[ -1  13  -4 -15  -4] -> sevif
[ 12 -19  53  -4  22] -> pumeg
[0 1 0 1 0] -> Lunu
[-20  23  53  16  -1] -> keneb
[-3 36 15 -5  3] -> Tavum
[-3 17  9 -3 -1] -> genap
[ 35  30 -15 -90  44] -> fure
[ 4  2 25  3 -4] -> Funo
[ -2 -13 -21  -7  21] -> Naz
gone keneb: [ 23 -20  53  -1] => [16]
after: [-19] => [53]

[-5 16  3 11  8 20] = sevif
[ 16   6  29   7 -10  16] = tolas
[ 27  41  -2 -31  -6 -19] = keneb
[-73 -18 -47   9 -21  26] = Lunu
[  1  -2 -37  39  -4  13] = pumeg
[  8  27  24 -21  52   7] = fure
[ 17 -25  31 -27  20 -27] = Naz
[ 26  23   7  27   9 -31] = genap
[ 19  -1 -31  15 -34 -30] = vesik
after: [-37] => [39]
after: [41] => [-2]
after: [-1] => [-31]

[ -4  11  45  -7  18  12 -50  10  18 -14  22 -11  14 -27 -55   9  30]  tolas
[-26  52  -3  -9  14 -51 -34 -11 -13   6 -82   0 -30  35  -1  12   1]  keneb
[ 2 16 49 -2 16 32  3  4 -2  2  1  4 10  9 21  1  0]  sevif
[-16 -12 -10   9   9  45   4   3 -25   2  19  -3  36  -9 -28   4  10]  Tavum
[ -4  28  26 -18  -9 -42  39   5   9  -8  -6 -15 -30  38  56   3  31]  fure
[ -5  30  86  21  10 -54  10 -16 -17  -4 -39   4 -46   8  34  11 -35]  Fomo
[  5 -13  -3   6 -14  25 -24   4  -7  -6 -64  -4  23   7   6   1   2]  vesik
gone Tavum: [  2  36  19 -16   9   9 -10   3  -3 -25 -28  -9   4  45 -12   4] => [10]
find: [ 2 16 49 -2 16 32  3  4 -2  2  1  4 10  9 21  1  0] => sevif
find: [ -5  30  86  21  10 -54  10 -16 -17  -4 -39   4 -46   8  34  11 -35] => Fomo
gone keneb: [-13 -82  52 -26  14 -11  -1 -51  35  -9   6 -30   1  12  -3 -34] => [0]
gone Fomo: [-16  30  -5   8  10 -35  34 -17  21  11 -46 -39  86  10 -54   4] => [-4]

[-36  23  16  19 -19 -47 -20  17 -63  30  57] : genap
[ -2 -11  -9   2   6   0  10   1   1  -3   2] : Funo
[-21  87  20 -31  28  28  36 -20 -67 -70 -14] : Fomo
[ 1  3  5 -5 -4 -2  1 10 -1  6  4] : keneb
[ 7  4 16 -3 -9 -1  2 -3  0  1 -4] : Tavum
[ 3 -2 -8  5  1  5 12  3  2 -2  2] : Naz
[ -5  43 -28 -23  22  50 -34   0   7  62  18] : pumeg
[ 29  24  -5 -44  35 -56 -17  -9  42 -50  68] : sevif
gone genap: [-47 -63  19  16 -20  23  17 -36  30  57] => [-19]
gone Funo: [  0   2  -3  -9  10   1   6   2 -11   1] => [-2]
after: [-34] => [0]
gone genap: [-19 -47 -20  57 -63 -36  16  23  30  19] => [17]
after: [-44] => [35]
after: [24] => [-5]

[ 5 60  6  6]  fure
[ 9 -8  8  2]  Tavum
[-79 -27 -47  -6]  tolas
after: [-47] => [-6]
after: [60] => [6]
after: [-8] => [8]
after: [5] => [60]
gone Tavum: [9 2 8] => [-8]
after: [9] => [-8]
gone fure: [ 6  6 60] => [5]

[ 22 -72  25   5  29  -7  -5  34  -3   0 -23  11 -21   1  41  -1   3  36
 -32  11  28   1  26 -17  -7  -6   5   5   6  52  21  44  -4  21  -6  35
 -76  10 -38  23  11 -25 -60 -13  -9  22 -34  -2 -10  -1 -14 -52 -56  28
 -10] = sevif
[  6  19   3 -35  53 -25 -13 -24  -1  12   3 -31  63   5   3   8  14  -2
 -26  40  -8  22 -55  17 -10  15 -30 -60  63   7  12  10  13   7 -38  18
 -40 -14 -37 -51  31 -30  18 -11  23  32 -14 -10  -7  14  76  40 -51   2
  11] = Fomo
[-24  63 -12  -4 -44  19  14  -4  -3  -9  17  -3 -14  -2 -14  -6 -11 -25
   7 -24 -30  -7  -5  -3   2 -10   6   5 -36 -24 -15 -24  -6 -13  17 -19
  50  -3 -43   1 -17  31  49  13  12 -21  21  -3  10  -1 -14  38  43   0
  -7] = fure
[ 29 -76  27  23  13   3  -4  37  -1   9 -25  24 -40  -1  38   5  -2  37
 -13  -7  34   3  47 -18   0  -2  15  31 -14  50  15  44  -3  24  17  35
 -56  15 -19  42  -3 -21 -64 -13 -23  10 -28   6 -10  -7 -43 -68 -41  20
 -10] = vesik
[ 15 -42  17 -14  47 -19 -10  21  -8  -4 -11  -4  17   4  35   0   8  27
 -34  31   7   8  -7  -7 -11  -3  -9 -25  33  44  21  34   2  15 -34  31
 -77   3 -40  -6  26 -29 -30 -13   8  33 -34 -10  -9   7  22 -20 -59  27
  -6] = genap
[-20  61  -8 -36  26 -24   3 -30   9  15   3 -34  54   2   5  -2  12 -25
  -3  26  21   6 -54  18   6  12 -30 -61  57 -18   7  -6  -2  -8 -29 -13
  13 -17   4 -51  12 -10  38   2  24   8  18  -3  -2  14  76  62  12  -3
  13] = pumeg
gone fure: [  6  -1  -6 -13 -14 -24  -4  38  19 -25 -17  43  -3  49  -5  10 -36 -24
 -30  63  -3 -12 -10   5  31 -24  12  13  17 -11  -3 -43  17  -3   0 -14
  -3   2 -19 -24   1 -15  -4  -6  -9  -7  -7  -2  14 -21 -14   7  50  21] => [-44]
gone sevif: [ 11  -5  52  21   1 -17 -23   6  25  -2  41  10   3   0  35  11  -6  21
  -1 -14   1  -7  -7   5  28 -10  44 -21 -60 -10  23 -25 -72  -3 -13   5
 -38 -32  11 -76 -34  36  29  26   5  22  -6  22  28  -4  -1  -9  34 -52] => [-56]

[-40  17   3  11  17 -36 -11 -38  45  24  37  29  -1 -63  64] = Naz
[ 10  -7 -58 -17 -39   5  26  72 -63 -26  72 -48  -4  63  -6] = Fomo
[-48 -68 -69  59  11  24  13  56 -67   6 -49 -43  26 -25  25] = Lunu
[ 55 -19  65  24  28 -13  61  69  -4  48   9  18 -58 -17  55] = sevif
[ 30 -62   1 -18  68 -20  34  62  63 -29   0 -14   5 -40  35] = pumeg
[ 31  15  47  34 -47 -10  31 -47 -36 -42 -41 -51 -51  58 -23] = Funo
[ 68  22 -15  66  10 -44  64  40 -35 -22 -60 -30 -12  41  -6] = Tavum
[-18  -6 -11 -39   3  39 -70  71 -52  -7  29  17 -70  71  20] = keneb
[ 15  14 -51 -41  50  10  68 -54 -56 -25  31  13 -28  37 -41] = genap
[-20 -55 -12 -64 -17 -40 -71 -69  25   1 -47 -17   2  65  10] = tolas
[ 69 -22 -71 -35 -72  -7  34   8 -27 -35 -20 -36  13 -26   9] = fure
gone Tavum: [-35 -12 -60  64  10 -22  40  68  22 -44  66 -15 -30  -6] => [41]
gone keneb: [-18  -6 -52  71 -11  71  17   3 -39 -70  20  29  39 -70] => [-7]
gone Funo: [-36 -51 -47 -47  31 -23  15 -41  31  47  58 -10 -51  34] => [-42]
after: [18] => [-58]
after: [-19] => [65]
gone genap: [-25  31 -41  50  68 -51  14 -28  10  15  37 -54 -56 -41] => [13]
gone Naz: [ 11 -38  29  37  -1 -11  45 -36 -63  17  17  64  24   3] => [-40]

[ 19  20 -56 -30   3]  vesik
[ 19 -20  36  51  16]  Funo
[ 10 -18 -19  28  13]  genap
gone Funo: [36 16 51 19] => [-20]
after: [-19] => [28]
gone vesik: [  3  20 -30 -56] => [19]
gone Funo: [-20  51  16  36] => [19]

[-11  12   7 -12] = fure
[-19  13 -96 -95] = Fomo
[  1   0  -1 -12] = sevif
[-5 14 40  4] = keneb
[  9  14   2 -50] = Naz
after: [-19] => [13]
gone Fomo: [ 13 -96 -19] => [-95]
gone fure: [-12   7  12] => [-11]

[  0  -6 -10   6  78   6 -14   2  18   8 -21  21  17   1 -13 -67  27] : Fomo
[-28  12  10  -7  44  10  16 -42 -10  -9  31 -14   5   1  -1 -20  15] : Naz
[-11  -6   1   3 -37  11   0  13   7   7   1 -11 -13  -6   9 -23  -7] : sevif
[-27   2  -6  20 -80  80  10  -7  17 -24  18  -7 -15  18   1 -22 -11] : keneb
[-13   4 -16 -32 -17  52  18  21   3   4 -17  12   1 -15  14  17   4] : Funo
[ 10  -2 -37  20   6  -4 -22  14  15  13 -48  14  24   6  -7  21  27] : genap
[-22  17 -11   1  18   1  -4  12  26   1   1 -22  -9 -23  10  56  24] : Tavum
[-20 -14  32 -27  25 -16 -14  -2   4   5  13   7  28   5  -7  43 -28] : Lunu
[ -2   5  12  14 -42   0   7  26  21 -10  42  -2   7   0 -15  45  -4] : fure
gone Fomo: [-14 -67 -10   1   6 -21  27  21  18  78   8   2   0   6  17  -6] => [-13]
gone Funo: [ 21   1  12   4   4  52  14 -32 -15  17 -16 -17 -17   3   4 -13] => [18]
after: [11] => [0]

[-47 -11 -17  39 -13 -17   3  81  -7  -1 -16  -2   2  -3   9 -18  -3 -16
  23  13   3] : Funo
[-22   0  32   6  11  33   2  34 -11  13   7   9  11   9  10   6  -1  -1
 -34   8  20] : Fomo
[22  4  3  0 20  2 -6  2  3 16  2  5 21 -2 16  6 21  9 15  5 23] : fure
gone Funo: [  3  -1  81 -47 -17   2  -3  13   3 -16 -18  23  -2 -11 -16  -3 -17  -7
 -13  39] => [9]
after: [7] => [9]
gone fure: [-6  3 21 20  3  2 21 16  5 -2  0  9 23 16  4  2  5  2  6 15] => [22]
gone Fomo: [ 10  34  13   9   6  11  11 -34  32  33   2   6 -22   0  -1 -11   7   9
  20  -1] => [8]
find: [-22   0  32   6  11  33   2  34 -11  13   7   9  11   9  10   6  -1  -1
 -34   8  20] => Fomo
gone Funo: [-11  39 -17  -1 -13 -16  -7  -3   3  23 -18   2  13 -17  -3  81 -16   3
 -47  -2] => [9]
after: [32] => [6]

